lepak: [ 43.9 -15.4 -53.7  11.8  -7.2 -56.6  19.6 -43.1  11.0  41.9 -34.8   5.9
 -21.5 -28.6   6.5 -35.1  43.0  68.2 -45.9 -29.3   6.3 -17.8   0.4]
pir: [ 43.4  45.7  16.0 -90.9  21.3 -17.5 -58.1  32.9  -8.0  22.0  61.3  -1.9
  43.8  41.5 -64.3 -58.5  -5.1  -8.3  10.8  33.7 -61.3   2.0   3.3]
pob: [ 68.2 -53.7  19.6   6.3 -56.6 -21.5   6.5  43.9  11.8  43.0 -29.3 -28.6
 -45.9   5.9  41.9 -34.8   0.4 -17.8 -43.1  11.0 -35.1 -15.4  -7.3]
sibi: [ 24.0  83.1 -12.7 -54.6 -13.7  44.7  54.5  32.9  -8.0  22.0  61.3  -1.9
  43.8   5.9 -42.2 -34.8   0.4  63.7 -43.1  11.0 -35.1 -15.4  -7.3]
zuz: [ 68.2 -53.7  19.6   6.3 -56.6 -21.5   6.5  43.9 -69.4  43.0 -29.3 -28.6
 -45.9   5.9 -42.2 -34.8   0.4  63.7 -43.1  11.0 -35.1 -15.4  -7.3]
which: [ 19.6 -43.1  11.0  41.9 -34.8   5.9 -21.5]
lepak
perm: [ -7.3 -15.4 -35.1  11.0 -43.1 -17.8   0.4 -34.8  41.9   5.9 -45.9 -28.6
 -29.3  43.0  11.8  43.9   6.5 -21.5 -56.6   6.3  19.6 -53.7  68.2]
pob

bovip: [-27.6  31.3  13.7 -44.1  -0.8 -16.3 -14.0   6.7  27.0 -52.7  -0.9 -20.8
  38.1 -32.2   3.5  -7.9   2.4]
benop: [-26.4 -50.0 -83.7  26.8  32.7 -10.0  14.3  -1.1  17.0  -0.9   7.4  -0.4
 -12.2 -44.9  11.4  -2.8  15.2]
tefog: [  9.5  48.7  -7.6 -48.3   5.8  39.8  62.6  42.7  31.4   3.3   0.3  -4.1
  46.6 -15.6   1.3   2.0   2.5]
nofa: [ 26.3 -17.4  28.5 -44.5   3.7  15.8  23.7 -30.7 -11.9  15.8   3.4 -18.6
  12.5  -0.2  -3.9  -0.6  -0.9]
sode: [ -6.1  -9.8  -4.6 -16.8  -5.6  -6.5  -4.7  22.0 -30.6  12.4  -4.2  28.2
 -22.5  24.4  -5.8  17.1   2.7]
bubuf: [  7.4 -44.9  32.7  17.0  -0.9  14.3  15.2 -12.2 -50.0 -10.0  -2.7 -83.7
  26.8 -26.4  11.4  -0.4  -1.1]
lodot: [-24.1 -47.1 -25.1   2.2   0.7  22.3  33.9  12.4 -50.7  45.0  -0.3  -5.4
  12.9 -17.2   1.9  20.9   5.1]
which: [ 42.7  31.4   3.3   0.3  -4.1  46.6 -15.6   1.3   2.0]
tefog
perm: [  2.4  -7.9   3.5 -32.2  38.1 -20.8  -0.9 -52.7  27.0   6.7 -14.0 -16.3
  -0.8 -44.1  13.7  31.3 -27.6]
bovip
perm: [ -1.1   7.4 -44.9  32.7  17.0  -0.9  14.3  15.2 -12.2 -50.0 -10.0  -2.7
 -83.7  26.8 -26.4  11.4  -0.4]
bubuf
next: [-12.2 -44.9]
[11.4 -2.8 15.2]

dezes: [ 17.2 -12.5  -1.0  22.0 -23.8   3.1]
nesip: [ 11.8 -19.7   9.2  20.9  10.1  15.2]
mulof: [ 3.4 20.5  3.5 67.9  4.6  5.4]
mir: [-10.4 -35.0  21.6 -14.4 -16.5 -11.7]
dobon: [-10.4 -35.0  -3.4 -94.4  -4.6 -14.2]
mures: [ -9.7   1.2 -44.7 -44.1   9.6  -3.5]
lada: [ -2.0  19.7 -14.2 -94.4  -3.4  -4.6]
Pudo: [-35.0  21.4 -11.5  66.7  -5.6   9.7]
bipi: [ 11.8 -19.7   9.2  20.9   4.9   1.6]
feg: [ 16.9 -31.9   8.1  16.6  -9.3  13.2]
tafek: [  9.9  -3.8 -27.2 -60.4   5.9   7.8]
which: [-14.2 -94.4  -3.4  -4.6]
lada
which: [-35.0  21.4 -11.5  66.7  -5.6]
Pudo
next: [-35.0  21.6]
[-14.4 -16.5 -11.7]
perm: [  5.9   7.8   9.9  -3.8 -27.2 -60.4]
tafek
which: [ 9.2 20.9 10.1 15.2]
nesip
next: [ 21.4 -11.5]
[66.7 -5.6  9.7]

Zov: [ 34.4 -37.8   3.9 -34.9]
san: [ 19.0  48.8 -56.0  19.9]
pami: [ 43.2 -27.7  57.3 -39.6]
mik: [-33.9   1.8  21.4   1.2]
gir: [  9.1  15.7 -33.3 -17.4]
Potir: [  1.2   1.8  21.3 -33.9]
Bugas: [ 24.8  73.1 -46.2  62.6]
which: [  9.1  15.7 -33.3 -17.4]
gir
which: [19.0 48.8]
san
perm: [  1.2 -33.9   1.8  21.4]
mik
perm: [  3.9 -37.8  34.4 -34.9]
Zov

Buvot: [ 30.6 -56.0 -29.4  -7.6  16.5  38.5  -7.6  -6.6  -3.6 -19.4]
rim: [-29.4  30.6  -3.6  16.6  -7.6 -56.0 -19.4  38.5  -6.6  -7.6]
rolo: [  6.5   1.1  38.9 -52.0  37.8 -31.8  16.0 -84.0  12.4 -37.6]
next: [16.5 38.5]
[-7.6 -6.6 -3.6]
perm: [-56.0 -29.4 -19.4  -7.6  -7.6  -6.6  -3.6  16.6  30.6  38.5]
rim

mina: [-83.5   9.2  22.5  57.1  -9.1 -25.5 -46.0]
Sar: [-83.5   9.2  22.5  57.1  -9.1 -25.5  -0.5]
nopa: [ 22.5 -25.5  57.1   9.1  -9.1 -83.5  -0.5]
Sis: [ -3.8  56.3  28.6 -31.3 -14.1 -10.8  33.9]
which: [-31.3 -14.1 -10.8  33.9]
Sis
perm: [ -0.5 -25.5  -9.1  57.1  22.5   9.2 -83.5]
Sar
perm: [-83.5 -25.5  -9.1  -0.5   9.2  22.5  57.1]
Sar
which: [ 28.6 -31.3]
Sis
next: [56.3 28.6]
[-31.3 -14.1 -10.8]
which: [-83.5   9.2  22.5  57.1  -9.1 -25.5 -46.0]
mina

Zet: [-39.8  15.2  40.9  29.2 -45.5  26.8  59.3  32.5 -42.7  12.3  66.0 -39.8
  66.2  13.0  41.1  49.6  13.3   3.9 -34.0  26.6  -2.0 -25.1  24.2  56.0
  68.2   7.7  17.8  34.8 -22.8  70.1   9.4  43.5]
Bof: [ 43.9  17.4  -7.2  29.9  22.8  22.9  -1.9  16.1  23.7 -24.5  -5.1  22.0
 -15.0  11.1   7.7 -12.7 -24.6  30.5   8.9 -18.1  18.6   8.1   2.5  -4.6
  -2.6  17.8   7.7  14.9  13.0 -14.2  -9.9  10.5]
Vetet: [ 23.8  14.4   6.6 -22.8  45.1  -5.6 -19.3  -4.3  49.2  34.2 -14.8  52.9
  -7.6   0.1 -16.9   0.6  36.5  -6.8  50.5  19.7  14.1  47.1  14.9   7.7
  17.8  -9.9  13.0  -4.6 -14.2  -2.6   2.5 -18.9]
perm: [-45.5 -42.7 -39.8 -39.8 -34.0 -25.1 -22.8  -2.0   3.9   7.7   9.4  12.3
  13.0  13.3  15.2  17.8  24.2  26.6  26.8  29.2  32.5  34.8  40.9  41.1
  43.5  49.6  56.0  59.3  66.0  66.2  68.2  70.1]
Zet
next: [13.0 41.1]
[49.6 13.3  3.9]
which: [  2.5  -4.6  -2.6  17.8   7.7  14.9  13.0 -14.2  -9.9]
Bof
next: [17.8  7.7]
[ 14.9  13.0 -14.2]
which: [ 59.3  32.5 -42.7  12.3  66.0]
Zet
next: [ 34.2 -14.8  52.9  -7.6]
[  0.1 -16.9   0.6]

bugak: [  2.4  -3.1  53.2 -62.8 -23.6  -1.1]
Nak: [-16.8  28.9  44.7  42.7  10.5   0.7]
sul: [-23.4  35.6  27.6  14.9 -21.4  -0.9]
puzi: [  6.4   3.2  41.1  14.4 -55.8  50.9]
Leked: [-14.7   0.1 -33.8  88.9 -10.3   1.6]
Zit: [ 45.4  10.3 -40.2 -21.3  78.7   1.5]
mab: [ 38.9  10.0 -14.7  23.8 -28.7  -1.4]
mek: [  8.9 -52.4 -62.6 -29.1  -8.4   0.2]
sav: [-37.6  37.2  32.6  14.6 -24.2   1.2]
ripi: [ 41.1   6.4 -55.8  50.8  14.4   3.2]
next: [-14.7   0.1]
[-33.8  88.9 -10.3]
perm: [-55.8   3.2   6.4  14.4  41.1  50.8]
ripi

bep: [ 10.5  -9.8   8.4  14.7  10.5  -6.8  32.3   2.3 -20.8 -26.9   0.0  -6.3
  -0.1  -8.8   0.2  -8.8   1.2  35.0  -9.0   3.7  -2.4  -1.8  -7.4  -3.1
  -3.5 -28.3 -10.8 -22.1  -7.7  -4.9   0.4  -0.7  -2.3 -17.8   3.4  -1.1
  -9.1  12.7  -4.3 -14.0  -4.3 -13.7  21.4   4.0 -10.6   8.4 -16.0   2.6
  -0.2 -16.4  -9.2]
guze: [ -6.3  -8.8  -3.5  -0.7   2.3   9.5  -2.7  -1.3  12.3  -5.8  10.5 -11.6
   2.6  12.7  12.2   3.4  -4.3  -4.5  -9.8 -15.2  -1.8  -4.9   3.7  -2.3
  -8.8  -0.8  -2.0  -3.1   4.2  -4.3   1.2  -4.2 -10.6   0.2   4.6   8.4
  10.5  -9.0  -7.8  -9.1  -1.5   0.4   2.2  -9.2  -0.2   3.7  -1.1  -9.3
   4.1   5.5  -0.2]
lisu: [ -6.3  -8.8  -3.5  -0.7   2.3  32.3 -17.8  -2.4  35.0 -13.7  10.5 -16.0
   2.6  12.7  14.7   3.4  -4.3 -10.8  -9.8 -16.4  -1.8  -4.9  -2.3  -7.4
  -7.7 -14.0  -8.8  -3.1 -28.3  -4.3   1.2 -20.8 -10.6   0.2  21.4   8.4
  10.5  -9.0   0.4  -9.1   4.0 -26.9  -6.8  -9.2  -0.2   3.7  -1.1 -22.1
   8.4   0.0  -0.2]
gim: [ -6.3  -8.8  10.3  -6.4   2.3  12.3  -2.7 -22.3  12.3  -6.2  10.5 -18.1
   2.6  12.7  14.7   3.4  -4.3  -4.5  -9.8 -16.4  -1.8 -29.9  -2.3  -7.4
  -8.8   2.0  -8.8  -3.1 -12.4  -4.3   0.8  -4.2 -11.8   8.3   4.6   8.4
  10.5  -9.1   0.4 -13.2   6.8 -13.6   2.2  -9.2   3.7  -0.2   2.2  -9.3
  29.9   8.2  -0.2]
dil: [ -6.3  -8.8  -3.5  -0.7   2.3   9.5  -2.7  -1.3  12.3  -5.8  10.5 -11.6
   2.6  12.7  12.2   3.4  -4.3  -4.5  -9.8 -15.2  -1.8  -4.9  -2.3   3.7
  -8.8  -0.8  -2.0  -3.1   4.2  -4.3   1.2  -4.2 -10.6   0.2   4.6   8.4
  10.5  -9.0  -7.8  -9.1  -1.5   0.4   2.2  -9.2  -0.2   3.7  -1.1  -9.3
   4.1 -19.0  -0.2]
bame: [ 10.5   8.4  -3.1  -6.3  -4.9   2.6  -9.1 -26.9  -8.8  -2.3  -4.3   0.0
   4.0 -14.0  12.7 -13.7   0.2   8.4   1.2   3.7  -3.5  -9.8   0.4  21.4
  -6.8  -1.1  -0.2  35.0  10.5 -16.0 -10.8  -0.7 -16.4 -17.8   2.3  -9.2
 -10.6 -22.1  -4.3  -9.0  -1.8  -8.8  -7.7 -28.3  14.7  -2.4  -7.4  -0.3
 -20.8   3.4  32.3]
fasel: [-19.1  -8.8  -3.5  -0.7  74.8  12.3  -2.7   9.9 -30.9  -6.2  12.7 -22.1
   2.6  12.7  16.7   1.5  14.6 -23.5  -9.8 -87.2  32.2  -4.9 -11.1  85.5
 -16.6 -47.2  18.1  23.1   4.2   6.1 -40.7   0.6 -10.6 -29.0  19.5   8.4
  10.5  -4.2   0.4  -9.1   6.8  -7.1   2.2 -55.5  13.4   3.7  -8.5 -50.1
  41.2   5.5 -34.5]
next: [-1.8 -7.4 -3.1]
[ -3.5 -28.3 -10.8]
which: [ -6.3  -8.8  -3.5  -0.7   2.3   9.5  -2.7  -1.3  12.3  -5.8  10.5 -11.6
   2.6  12.7  12.2   3.4  -4.3  -4.5  -9.8 -15.2  -1.8  -4.9   3.7  -2.3
  -8.8  -0.8  -2.0  -3.1   4.2  -4.3   1.2  -4.2 -10.6   0.2   4.6   8.4
  10.5  -9.0  -7.8  -9.1  -1.5   0.4   2.2  -9.2  -0.2   3.7  -1.1  -9.3
   4.1   5.5  -0.2]
guze
which: [  1.5  14.6 -23.5  -9.8 -87.2  32.2  -4.9 -11.1  85.5]
fasel
perm: [-28.3 -26.9 -22.1 -20.8 -17.8 -16.4 -16.0 -14.0 -13.7 -10.8 -10.6  -9.8
  -9.2  -9.1  -9.0  -8.8  -8.8  -7.7  -7.4  -6.8  -6.3  -4.9  -4.3  -4.3
  -3.5  -3.1  -2.4  -2.3  -1.8  -1.1  -0.7  -0.2  -0.2   0.0   0.2   0.4
   1.2   2.3   2.6   3.4   3.7   4.0   8.4   8.4  10.5  10.5  12.7  14.7
  21.4  32.3  35.0]
lisu
which: [ -6.3  -8.8  -3.5  -0.7   2.3   9.5  -2.7  -1.3  12.3  -5.8  10.5 -11.6
   2.6  12.7  12.2   3.4  -4.3  -4.5  -9.8 -15.2  -1.8  -4.9  -2.3   3.7
  -8.8  -0.8  -2.0  -3.1   4.2  -4.3   1.2  -4.2 -10.6   0.2   4.6   8.4
  10.5  -9.0  -7.8  -9.1  -1.5   0.4   2.2  -9.2  -0.2   3.7  -1.1  -9.3
   4.1 -19.0  -0.2]
dil
perm: [ -6.8  -9.2  -0.2   3.7  -1.1 -22.1   8.4   0.0  -0.2  -6.3  -8.8  -3.5
  -0.7   2.3  32.3 -17.8  -2.4  35.0 -13.7  10.5 -16.0   2.6  12.7  14.7
   3.4  -4.3 -10.8  -9.8 -16.4  -1.8  -4.9  -2.3  -7.4  -7.7 -14.0  -8.8
  -3.1 -28.3  -4.3   1.2 -20.8 -10.6   0.2  21.4   8.4  10.5  -9.0   0.4
  -9.1   4.0 -26.9]
lisu

zez: [ -7.5  13.1  12.1  -5.1 -27.4  29.3  -8.6  59.9  40.8  50.6  17.2]
Pogi: [ 11.5  47.0  13.4 -42.5  60.8 -18.0  -8.7  -9.1   6.3 -23.7 -21.6]
dinu: [ 45.8  19.4  18.4   8.1  17.4  21.0 -33.2   4.8 -28.7  18.7  34.2]
litek: [ 16.0 -34.8  -3.8  53.6 -42.7  19.7  -1.3 -25.4 -28.6  46.2  -1.5]
rep: [ 50.2  70.4  25.3 -44.5  41.4  -6.3 -39.8  -5.1  -3.3 -32.0   5.7]
Gelam: [ 41.2 -13.3  20.5  -1.3  -5.6  50.1 -29.1  35.8   8.8 -15.3  39.3]
fek: [ -9.1 -21.6 -23.7 -18.0 -42.5  60.8  -8.7   6.3  47.0  11.5  13.3]
vorit: [ 13.2 -27.4  12.1  -5.1  29.3  50.6  -7.5  59.9  17.2  -8.6  40.8]
Maz: [ -7.9   4.1 -16.5 -44.9  14.2  -4.4  11.2  13.4  52.7 -53.9   1.2]
bised: [ 21.4 -31.5  14.4  54.9 -32.5  25.5  -7.9 -19.5 -40.4  51.9  -6.7]
Fugi: [  3.7 -30.7 -11.0 -13.0  12.1  46.2  -5.1  60.5  36.9 -26.5  52.5]
todu: [  9.5 -17.4 -26.2  -0.3 -30.2  14.3   8.5  20.9  28.4 -18.3  48.2]
perm: [-42.5 -23.7 -21.6 -18.0  -9.1  -8.7   6.3  11.5  13.3  47.0  60.8]
fek
which: [ 13.4 -42.5  60.8 -18.0  -8.7  -9.1   6.3]
Pogi
perm: [ 12.1  -7.5  -8.6  13.2  50.6  17.2  29.3  40.8  59.9 -27.4  -5.1]
vorit
perm: [-42.5 -23.7 -21.6 -18.0  -9.1  -8.7   6.3  11.5  13.4  47.0  60.8]
Pogi
which: [-16.5 -44.9  14.2]
Maz
which: [  4.1 -16.5 -44.9  14.2  -4.4  11.2  13.4]
Maz
perm: [ 17.4  21.0 -33.2   4.8 -28.7  18.7  34.2  45.8  19.4  18.4   8.1]
dinu

